873	591	454	726	257	7 -> 873, 7

7	3	4	7	2	7	7
5	2	3	7	2	8	8
6	6	6	5	5	5	7
-> 7, 7

211	106	1	192
132	24	132	94
-> 211, 94

-203	-622	49	713 -> -203, 713

-11	27	-45	12 -> -11, 12

210	55	150	174	133	248	196 -> 210, 196

683	927	774	542	228	528	137 -> 683, 137
---
26,20,87,57,14,-4,-47
-3,-7,-20,-22,-1,-2,10
-21,-17,-83,-55,-12,3,37
value 87, 57

-10,0,-2,11,12
1,5,-7,0,-3
-2,61,17,100,35
value 100, 61

-2,-104,36,-94 value 36, -2

84,38,-102,34,38,-45
99,16,-30,17,34,-16
15,25,-62,14,-4,-19
value 99, 84

54,44,41,74
31,-80,96,6
52,64,29,72
value 96, 74

-86,-54,102,3,-24 value 102, 3
---
(-2, -83, 52, 42) out -2
((46, 92, 97, 22, 47, -80, -104), (62, 12, 39, 34, 30, 69, -49)) out 69
(-4, 23, 5, 59, -83) out 5
((-11, -11, -11, 12, 12, 2), (2, 41, 26, -83, -23, 58), (48, -27, 73, 9, -27, -8)) out 48
(-45, -102, -66, 32, 62, -27) out -27
((13, -8, 13, 32), (21, 6, 57, -68), (14, -45, 6, 83)) out 32
(-103, -59, 7, 97) out -59
(-101, -20, -14, -26, 18) out -20
---
-608   269  -190    27   598   -56  -111 Out: 598

175  151  112  252  122
148   60  146  169  144
 18  141   98  153  177
Out: 122

642  767  645  658  632  401  607
221  403  580  866  393   24  139
Out: 632

3882  6339  2969  7359  8321 Out: 8321

9010  4432  2870  4792
1245  8105  1881  9984
5245  5456  4230  5152
Out: 1245

147  210  151   16   66 Out: 66

 336  -565  -828   462  -398  -664  -170
-360   705   963  -346   220   171  -505
Out: -398

658  966  193  666  690  511 Out: 690

35  18  68  94  26  31
55  53  63  66  50  49
Out: 26

 424  -277   364   716   771   288  -508
 779   193   688   119   699   185  -318
 337     0  -389  -448   823  -249   590
Out: 771
---
[186 956 560 414 418 827 529] | 186, 529

[439 148  19 899 671 890] | 439, 890

[210  11 163 129 212] | 210, 212

[360 771 596 116 418] | 360, 418

[[4 4 5 6 0 6]
 [6 4 3 6 5 7]
 [4 3 5 4 1 2]] | 4, 2

[[-491 -160 -315 -127  249]
 [-852   48   60  566  951]] | -491, 951

[[ 136   44  -26    1   -1    5]
 [  73 -710  385 -240 -282  526]] | 136, 526
---
[[  22  -15   21   13]
 [-104   10  -19  -48]
 [ -15   63  -16   60]]	-15

[[ 27 -18  17   9   0 -17]
 [  7  19 -17  -3   8  28]
 [ 94  19 -28  14  -3   3]]	9

[[ 70 -39  -1  61]
 [  8   8  15  -2]
 [ 97 -54 -34  74]]	-39

[[-36 -37  17 -57 -47  16 -32]
 [ -7 -64 -37  -1  33 -16 -37]
 [ 11  96  12  23  58 -54  27]]	-47

[[ 80   8  -8  -9]
 [ 80   6  -2 -24]
 [ 80 -19  30  36]]	8

[[-92 -74  56 -28]
 [-20  30  22  10]
 [ 18  16  25 -28]]	-74

[[ 41 -32   0 -29]
 [ 33 106  -3 107]
 [ 83  13 -52  54]]	-32

[[ -87   68  -68 -104  -80]
 [  37  -57   93   93  103]
 [ -53   84   59   50   65]]	-68
---
[-40 -11 -76  -9] → -40
[-54  30  64  32  76  84] → -54
[ 30  94  39 -61  11  65   1] → 30
[ 28  21  20   0   9 101] → 28
[-79  20 -22  -3] → -79
[  60   41   36 -102  -32] → 60
[-78 -36   4 -35] → -78
---
array([ 21,  -5,  47,  37,  39, -35]) --> -35, 21

array([62, 67, 95, 20, 57]) --> 57, 62

array([[96, 50, 35, 53, 73, 12],
       [39, 53, 47, 68, 33, 34]]) --> 12, 39

array([[ 443,  -77,  576,  723,  933, -384],
       [ 737, -621,  616,  714,  452, -139]]) --> -384, 737

array([ 7, 23, 98, 51]) --> 51, 7

array([211,  55, 167, 163,  33,  75]) --> 75, 211
---
[[1, -2, 22, -33, 1, 2, 20],
 [15, -80, 24, -32, 8, -4, -6],
 [-12, 63, -8, 13, -6, 11, -5]] -> -2

[-55, -10, -82, 9, -21, -39] -> -10

[[8, 60, -28, -1],
 [27, 48, -70, -95]] -> 60

[[-60, 54, 17, -20, 10, 29],
 [-4, -23, 11, 83, 18, 59]] -> 54

[46, -32, 29, 63, 41, -98, -58] -> -32

[21, -77, 29, -58, 39, -22] -> -77

[[-14, 26, -65, 14, 52],
 [67, -39, 53, -1, -104],
 [-4, 25, -68, 14, 57]] -> 26

[9, 50, 85, 59, -68] -> 50

[79, -6, -9, 37, 34] -> -6

[-38, -77, 56, -20, -16] -> -77
---
-175.06,-160.38,-30.53,-154.80,44.30,145.65,79.17 ==> 145.65, -175.06
-5.5,-12.5,6.3,10.8 ==> 10.8, -12.5
-0.98,-0.08,1.41,1.68,1.55,0.90,-1.45 ==> 1.68, -1.45
0.006,-0.004,-0.096,0.119,-0.026 ==> 0.119, -0.096
0.00,-0.10,-0.16,0.16 ==> 0.16, -0.16
-0.110,-0.178,0.028,0.176,0.081,0.042 ==> 0.176, -0.178
-0.7,10.8,-11.8,-5.5,-4.4,0.0 ==> 10.8, -11.8
0.113,-0.072,-0.147,-0.161 ==> 0.113, -0.161
---
[ -73  103  -38 -107] -> 103
[ 45 -68 -38  -3 -87] -> -38
[  1   3  -1  -9 -35  16 -86] -> -35
[ 77  90  99 -18  -7 -23] -> -18
[ 84  -3 -22 -33 -21  15] -> -33
[ 57 103  35  64 -13  25 -11] -> -13
[-42  72 -23 -22 100] -> -23
---
[[ 96 -59  47  50 -44  89]
 [-49  18  48  69 -10 -83]
 [ 19 -14 -32 -45 -62  46]] result: 96

[[ -12   29   -5   -3 -104]
 [ -12   24    3  -16  -11]
 [  -2  -36    4  -10   57]] result: -12

[[ 93  54  86  -9  69 -24   0]
 [-16  13 -20  26 -21  -9  19]
 [-57 -33 -64  10 -60  19  17]] result: 93

[[-15 -78 -26  58]
 [-17 -58 -42  17]
 [-33 -43 -14  13]] result: -15

[[  7  26 -87 -42  65 -54  26]
 [ 46  28 -95  22 -26  26  25]
 [-23 -49  34 103  49 -89 -15]] result: 7

[[  20   41   -9  -23   18]
 [  79  -14  -77  -67  -29]
 [-101   -9  -91   63   23]] result: 20

[[-17  -7 -24 -32 -70  -3 -66]
 [ 15 -33  -7  75  17  54 -31]
 [ 92 -15   9  31 -58  10 -32]] result: -17

[[ -4 -16  62 -75 100  74  94]
 [-75  25 -43 -84 -87  98  53]
 [ 71  98 -57 -29  39  55   8]] result: -4
---
[[  5  55   9   7  89]
 [  5  35   8  -8  70]
 [ 12  60   2   9 100]] -> 8

[[ 91 -94  60 -72 -94  96 -72]
 [ 92 -88  55 -88 -90  88 -61]] -> -94

[[ 76 100  98 -92]
 [-84 -24  -5  76]] -> 100

[[  28  -18  -74 -107]
 [ -80  -98   78  -54]] -> -18

[[ 50   0  -9 -49 -31 -17 -97]
 [-74  25  64  16  16  14  17]] -> -31

[[ 41  83  59  77 -30]
 [-33 -19  51  31  50]
 [ 29  78   7  33   0]] -> 51
---
Q:
[[7529 7448 9874 7448 5427 6846]
 [9924 5439 9733 5439 6245 6865]
 [5522 3150 7994 3150 7038 7476]]
A: 5439

Q:
[[-49 -35 -50  -9 -47  -9]
 [  2  -3  -3 -35   1  -5]
 [ 20  -9 -10 -33  28  19]]
A: -3

Q:
[[ 30  11  45 -28   1]
 [ 30  17  45 -27  -6]
 [ 30  22  48 -30 -17]]
A: 17

Q:
[[-31  25  -7  -3]
 [-36  -7  -2 -15]
 [-20 -16  30  -9]]
A: -7

Q:
[[213 153 129  27 134 169]
 [186 181 165  87 166 177]
 [254 211 117  24 158 136]]
A: 181

Q:
[[65 21 39 66 40 69 47]
 [48 87 47 67 50 56 67]
 [75 41 65 40 27 75 38]]
A: 87
---
[[  3   3  58  28 106  10   0]
 [-19   3 -39 -10  -6 -32   0]
 [ 11  -5 -47 -10 -43  21   0]] --> -10, 106

[-40  76  -8 -10 -55] --> -8, 76

[-84 -98 -91 -93 -74   1  17] --> -93, 17

[-21  25 -82 -33  79  64   0] --> -33, 79

[-16 -47   0  19 -96] --> 0, 19

[ 79  12 -27  81 -64] --> -27, 81

[[-58 -17  -8 -14 -24]
 [ -8  -7   9 -32  -3]
 [-84 -36  24 -35  83]] --> 9, 83
